[[-44 -61  68]
 [-43 -62  73]
 [-46 -64  76]
 [-46 -65  79]
 [-48 -63  67]
 [-43 -59  64]
 [ 61  75 -70]
 [ 62  76 -72]]
|
[[-46 -65  79]
 [-46 -64  76]
 [-48 -63  67]
 [-43 -62  73]
 [-44 -61  68]
 [-43 -59  64]
 [ 61  75 -70]
 [ 62  76 -72]]

[[-63  96  43  36 -63  33 -65]
 [ 15 -13   2 -44 -15   1  -9]]
|
[[ 15 -13   2 -44 -15   1  -9]
 [-63  96  43  36 -63  33 -65]]

[[ 81   1  -7  11]
 [-49 -14 -47 -26]
 [ 67  36  85 -42]
 [ 39   2   3  11]
 [ 62 -21   4  29]
 [ 70  -2  12  12]
 [ 27  35  51 -53]
 [ 44  18  55 -55]
 [ -7 -30 -42  22]
 [ 53  19  47 -78]]
|
[[ -7 -30 -42  22]
 [ 62 -21   4  29]
 [-49 -14 -47 -26]
 [ 70  -2  12  12]
 [ 81   1  -7  11]
 [ 39   2   3  11]
 [ 44  18  55 -55]
 [ 53  19  47 -78]
 [ 27  35  51 -53]
 [ 67  36  85 -42]]

[[ 59  22 -42]
 [ 42  46 -27]
 [ 36 -30 -91]]
|
[[ 36 -30 -91]
 [ 59  22 -42]
 [ 42  46 -27]]

[[-19  15  -4  15  -1  16 -18  15]
 [-57  50 -33  62  21  30 -67  60]
 [ 11 -13  20 -23 -28   5  32 -14]
 [-10   4   0   6   8   9 -20  -2]
 [-58  47 -33  62  36  30 -91  44]]
|
[[ 11 -13  20 -23 -28   5  32 -14]
 [-10   4   0   6   8   9 -20  -2]
 [-19  15  -4  15  -1  16 -18  15]
 [-58  47 -33  62  36  30 -91  44]
 [-57  50 -33  62  21  30 -67  60]]

[[  3  41  37 -28 -32  39 -43 -28 -27  41 -15  18]
 [-42 -33 -43  69  67 -40  56  69  69 -21  66 -49]
 [  1 -17 -15  14  16 -16  21  14  13 -17   8  -6]
 [ 90  -7  19 -40 -29  10  14 -40 -44 -28 -62  72]]
|
[[-42 -33 -43  69  67 -40  56  69  69 -21  66 -49]
 [  1 -17 -15  14  16 -16  21  14  13 -17   8  -6]
 [ 90  -7  19 -40 -29  10  14 -40 -44 -28 -62  72]
 [  3  41  37 -28 -32  39 -43 -28 -27  41 -15  18]]

[[-38  68 -92 -33   2]
 [ 42 -23  59  53  -5]
 [-53  53 -40 -58   7]
 [-44  62 -55 -23  -4]
 [  5  29 -49 -28  22]
 [ 73 -14  51  29  37]
 [-44  41 -22 -21  -5]
 [ 47 -58  23  54  -7]
 [  0 -49 -23  22 -36]
 [  0  64 -10 -23  25]
 [ 45 -13  15  12  23]]
|
[[ 47 -58  23  54  -7]
 [  0 -49 -23  22 -36]
 [ 42 -23  59  53  -5]
 [ 73 -14  51  29  37]
 [ 45 -13  15  12  23]
 [  5  29 -49 -28  22]
 [-44  41 -22 -21  -5]
 [-53  53 -40 -58   7]
 [-44  62 -55 -23  -4]
 [  0  64 -10 -23  25]
 [-38  68 -92 -33   2]]
---
[[  5 -48  39  33   3 -13   9 -31  11 -26]
 [-28 -77  60  57  15  -6  28 -24  18 -87]
 [ 11 -40  33  27   2 -12   3 -31   3 -23]
 [  4 -55  50  37   6 -21  -3 -59  22 -25]]
|
[[-26  11 -31   9 -13   3  33  39 -48   5]
 [-87  18 -24  28  -6  15  57  60 -77 -28]
 [-23   3 -31   3 -12   2  27  33 -40  11]
 [-25  22 -59  -3 -21   6  37  50 -55   4]]

[[ -2  69  22  14   0  46  10]
 [-49  44 -14   8 -16 -35  19]
 [-10  63   7  16  -7  21  -2]
 [-17  55 -14  18 -16 -19 -23]
 [ -9  48  10  40  -1  21  19]
 [-44  51 -17   1 -19 -35   3]
 [  3  49  -8  48 -10  -2 -25]
 [-20  50 -10  25 -13 -14  -8]
 [-14  30   9  64   3  12  41]
 [  3  83  21  -3  -5  52 -12]
 [ -5  52  19  39   3  38  25]
 [-19  30   0  59  -2  -3  29]]
|
[[ 10  46   0  14  22  69  -2]
 [ 19 -35 -16   8 -14  44 -49]
 [ -2  21  -7  16   7  63 -10]
 [-23 -19 -16  18 -14  55 -17]
 [ 19  21  -1  40  10  48  -9]
 [  3 -35 -19   1 -17  51 -44]
 [-25  -2 -10  48  -8  49   3]
 [ -8 -14 -13  25 -10  50 -20]
 [ 41  12   3  64   9  30 -14]
 [-12  52  -5  -3  21  83   3]
 [ 25  38   3  39  19  52  -5]
 [ 29  -3  -2  59   0  30 -19]]

[[  1   0 -14 -10   1  -5   8]
 [101  89  35 -87  65 -97 -23]
 [-35 -29 -22  18 -18  33  14]
 [-55 -53 -23  49 -36  51  11]
 [ 50  39   6 -52  28 -48   1]]
|
[[  8  -5   1 -10 -14   0   1]
 [-23 -97  65 -87  35  89 101]
 [ 14  33 -18  18 -22 -29 -35]
 [ 11  51 -36  49 -23 -53 -55]
 [  1 -48  28 -52   6  39  50]]

[[-19 -15 -43 -47   2  22 -54 -43  48 -60 -43  18   7]
 [  6 -15  44  82  -4  -4  82  37 -23  36  41   3   0]
 [  3  12   1 -11   4 -39  10  31 -11  -1  -4 -26 -16]
 [ 17 -34  54 -18 -28  23 -10   9  16  70 -30  20  40]]
|
[[  7  18 -43 -60  48 -43 -54  22   2 -47 -43 -15 -19]
 [  0   3  41  36 -23  37  82  -4  -4  82  44 -15   6]
 [-16 -26  -4  -1 -11  31  10 -39   4 -11   1  12   3]
 [ 40  20 -30  70  16   9 -10  23 -28 -18  54 -34  17]]

[[-27  45]
 [-22 -56]
 [-51 -79]]
|
[[ 45 -27]
 [-56 -22]
 [-79 -51]]

[[ -3  42  48  37   4  -1  29   1   1  -5  -9]
 [-27   0  20  42  -6  22 -31  -5  -1   0  -6]
 [-18  -6  32  83 -29   2  -2   0  -1  -5  -9]
 [ 16  24  14 -23 -15  -3  11  12  18   9 -11]
 [ -1 -13 -29  45   6  -3 -20   0 -15 -20  21]
 [ -1  60  15  66  -6   5   6  10   2 -19   5]
 [  8   8 -54  17  20 -36  -8   8  10  17 -14]]
|
[[ -9  -5   1   1  29  -1   4  37  48  42  -3]
 [ -6   0  -1  -5 -31  22  -6  42  20   0 -27]
 [ -9  -5  -1   0  -2   2 -29  83  32  -6 -18]
 [-11   9  18  12  11  -3 -15 -23  14  24  16]
 [ 21 -20 -15   0 -20  -3   6  45 -29 -13  -1]
 [  5 -19   2  10   6   5  -6  66  15  60  -1]
 [-14  17  10   8  -8 -36  20  17 -54   8   8]]

[[  7  -2   4 -28  11  -2  32]
 [-10   5  -3  37 -10  17 -81]
 [ -9   3  -5  34 -14   3 -41]
 [-10   5  -3  36 -11  15 -75]
 [ -9   5  -3  36 -10  17 -82]
 [ -7   3  -3  25  -9   6 -39]
 [-10   4  -5  38 -15   6 -53]
 [ -8   5  -3  31  -9  14 -68]
 [ -9   4  -4  34 -12   7 -51]
 [ -9   4  -4  33 -12   8 -54]
 [  6  -2   3 -23  10   1  23]]
|
[[ 32  -2  11 -28   4  -2   7]
 [-81  17 -10  37  -3   5 -10]
 [-41   3 -14  34  -5   3  -9]
 [-75  15 -11  36  -3   5 -10]
 [-82  17 -10  36  -3   5  -9]
 [-39   6  -9  25  -3   3  -7]
 [-53   6 -15  38  -5   4 -10]
 [-68  14  -9  31  -3   5  -8]
 [-51   7 -12  34  -4   4  -9]
 [-54   8 -12  33  -4   4  -9]
 [ 23   1  10 -23   3  -2   6]]
